Below is a small trained network, with its code and all its weights. Each question gives an input and a target symbol and asks what happens when units are switched off, that is, made to give their printed mean instead of their output.

import numpy as np


def w(rows, s, z=0):
    codes = np.array(rows[::2]) - 128.0
    scale = np.full(codes.shape[1], s)
    scale[-1] = z or s
    return codes * scale


def norm(h):
    return h / np.sqrt((h * h).mean(-1, keepdims=True) + 1e-5)


def f(y):
    return np.maximum(y, 0)


def softmax(a):
    e = np.exp(a - a.max(-1, keepdims=True))
    return e / e.sum(-1, keepdims=True)


def log_softmax(a):
    a = a - a.max(-1, keepdims=True)
    return a - np.log(np.exp(a).sum(-1, keepdims=True))


def net(x, mask):
    ids = ['αβδεζηθλξπφω'.index(c) for c in x.split()]
    T = len(ids)
    res = E[ids] + P[:T]
    u = 0
    for l in range(3):
        q, k, v = (norm(res) @ M[l].T for M in (Q, K, V))
        z = softmax(np.where(np.tri(T) > 0, q @ k.T / 2**0.5, -1e9)) @ v
        res = res + np.where(mask[u], z, O[l][:, -1]) @ O[l][:, :-1]
        u += 1
        y = f(norm(res) @ A[l][:, :-1].T + A[l][:, -1])
        res = res + np.where(mask[u : u + 4], y, B[l][:, -1]) @ B[l][:, :-1]
        u += 4
    return log_softmax(norm(res)[-1] @ U[:, :-1].T + U[:, -1])


Q, K, V, O, A, B = {}, {}, {}, {}, {}, {}
E = w([
[188,129,136,115],'α',
[100,136,147,177],'β',
[126,121,168,126],'δ',
[154,110,167,87],'ε',
[124,93,15,246],'ζ',
[118,114,175,101],'η',
[119,64,12,155],'θ',
[216,151,140,117],'λ',
[154,179,147,177],'ξ',
[218,164,137,110],'π',
[83,254,204,71],'φ',
[193,89,127,61],'ω',
],0.0086)
P = w([
[124,164,3,126],'0',
[175,99,114,165],'1',
[172,90,132,151],'2',
[162,101,162,143],'3',
[163,109,170,139],'4',
[163,106,182,138],'5',
[165,78,207,138],'6',
],0.0056)
Q[0] = w([
[125,164,159,64],'L0H0',
[181,126,9,157],'L0H0',
],0.013)
K[0] = w([
[101,175,231,141],'L0H0',
[1,9,15,171],'L0H0',
],0.0089)
V[0] = w([
[4,153,158,208],'L0H0',
[52,40,141,56],'L0H0',
],0.016)
O[0] = w([
[20,16,123,35,36],'L0H0',
[2,189,152,234,1],'L0H0',
],0.0086,0.0092)
A[0] = w([
[106,153,160,115,31],'L0N0',
[33,119,83,116,64],'L0N1',
[90,160,143,55,30],'L0N2',
[110,108,7,168,5],'L0N3',
],0.014,0.0028)
B[0] = w([
[166,159,131,188,136],'L0N0',
[156,130,96,136,136],'L0N1',
[134,165,181,83,181],'L0N2',
[157,7,96,153,251],'L0N3',
],0.012,0.0028)
Q[1] = w([
[227,173,174,131],'L1H0',
[2,66,1,125],'L1H0',
],0.0072)
K[1] = w([
[118,134,198,129],'L1H0',
[149,126,8,137],'L1H0',
],0.014)
V[1] = w([
[73,221,77,8],'L1H0',
[112,216,187,70],'L1H0',
],0.011)
O[1] = w([
[92,78,2,16,4],'L1H0',
[64,172,45,159,127],'L1H0',
],0.0069,0.0024)
A[1] = w([
[55,184,181,36,246],'L1N0',
[129,90,125,92,102],'L1N1',
[159,121,254,90,247],'L1N2',
[105,74,119,125,6],'L1N3',
],0.021,0.0023)
B[1] = w([
[23,3,121,119,171],'L1N0',
[104,175,116,109,183],'L1N1',
[63,164,187,106,254],'L1N2',
[136,103,137,193,151],'L1N3',
],0.022,0.01)
Q[2] = w([
[69,12,132,247],'L2H0',
[165,82,140,251],'L2H0',
],0.011)
K[2] = w([
[137,128,139,25],'L2H0',
[97,255,227,41],'L2H0',
],0.0092)
V[2] = w([
[127,43,134,254],'L2H0',
[149,131,112,175],'L2H0',
],0.0075)
O[2] = w([
[103,247,2,106,254],'L2H0',
[114,155,104,111,163],'L2H0',
],0.005,0.00052)
A[2] = w([
[164,47,52,215,2],'L2N0',
[56,202,63,204,116],'L2N1',
[111,149,144,118,81],'L2N2',
[135,167,7,149,124],'L2N3',
],0.018,0.0052)
B[2] = w([
[146,91,23,252,237],'L2N0',
[17,151,151,169,217],'L2N1',
[111,148,146,150,191],'L2N2',
[129,95,32,58,254],'L2N3',
],0.021,0.0035)
U = w([
[143,94,102,247,253],'α',
[120,47,216,140,221],'β',
[143,217,61,183,71],'δ',
[63,172,99,153,113],'ε',
[188,93,176,12,126],'ζ',
[108,169,142,42,131],'η',
[216,157,127,107,92],'θ',
[207,166,118,130,95],'λ',
[138,106,73,98,88],'ξ',
[46,47,130,67,131],'π',
[219,140,122,113,73],'φ',
[78,152,119,166,65],'ω',
],0.014,0.0054)

Each question gives the input, a string of symbols that net reads in full, and the target symbol t.
The units are the heads (2 rows each of Q, K, V and O) and the neurons (one row each of A and B). Each row of codes is followed by its name. A weight is (code - 128) times the scale printed after its matrix; where a second scale follows, it is the last column's (O, A, B and U).
mask holds one flag per unit, layer by layer, with each layer's heads first. A switched-off unit (its flag False) gives its mean, the last column of its rows in O or B, instead of its output. The means were averaged over made-up inputs and are rounded, as every weight is.
A unit's drop is (log p(t) with every unit on - log p(t) with that unit switched off) / (log p(t) with every unit on - log p(t) with every unit switched off).
The circuit of an input: a set's keep is (log p(t) with only the set's units on - log p(t) with every unit switched off) / (log p(t) with every unit on - log p(t) with every unit switched off). Starting from the 12 units with the biggest drops (on a tie, the unit counted first), units are removed one at a time, each time the one whose removal leaves the highest keep (on an exact tie, the one counted first), for as long as the keep stays at least 0.8.
units of the circuit, in order: the units of the circuit, biggest drop first
k most important neurons: the k neurons with the biggest drops, biggest first
top k neurons in layer l: the k neurons of layer l with the biggest drops, biggest first
drop of u: that unit's drop, to one decimal
input ξ α ω, target ζ: units of the circuit, in order -> [L2N0]
input ω φ ξ, target δ: 3 most important neurons -> [L1N0; L1N2; L2N1]
input δ ξ η η η ζ φ, target π: 2 most important neurons -> [L1N0; L0N2]
input ζ ξ π, target η: units of the circuit, in order -> [L0H0; L0N3; L1N0]
input ζ θ ζ ξ α, target η: 2 most important neurons -> [L1N2; L0N3]
input ξ φ ζ θ, target α: 2 most important neurons -> [L0N3; L2N0]
input β π α ξ δ ξ, target ζ: top 2 neurons in layer 2 -> [L2N0; L2N1]
input δ ξ θ ζ ζ ξ, target η: 2 most important neurons -> [L1N2; L0N3]
input θ ε λ ε θ, target β: 3 most important neurons -> [L1N2; L0N3; L2N0]
input δ π ξ, target β: top 2 neurons in layer 1 -> [L1N1; L1N2]
input ζ β θ ζ, target β: units of the circuit, in order -> [L1H0; L2N0]
input η δ ξ ζ ζ β, target η: units of the circuit, in order -> [L0H0; L1N2; L1N0]
input λ ε θ α ζ θ θ, target β: 2 most important neurons -> [L0N3; L2N0]
input λ λ η ξ ζ ξ ω, target η: units of the circuit, in order -> [L1N2; L2H0]
input ξ λ δ ω ξ ζ ε, target η: most important neuron -> [L1N2]
input ζ ε λ λ ζ, target β: 2 most important neurons -> [L0N3; L1N3]
input ω ω ξ, target δ: 3 most important neurons -> [L1N2; L1N0; L0N3]
input ε π θ, target α: drop of L0N1 -> 0.0
input ζ λ α, target η: drop of L0N3 -> 0.1
input ζ π ω, target η: most important neuron -> [L0N3]
input ζ α φ, target π: drop of L0H0 -> 0.7
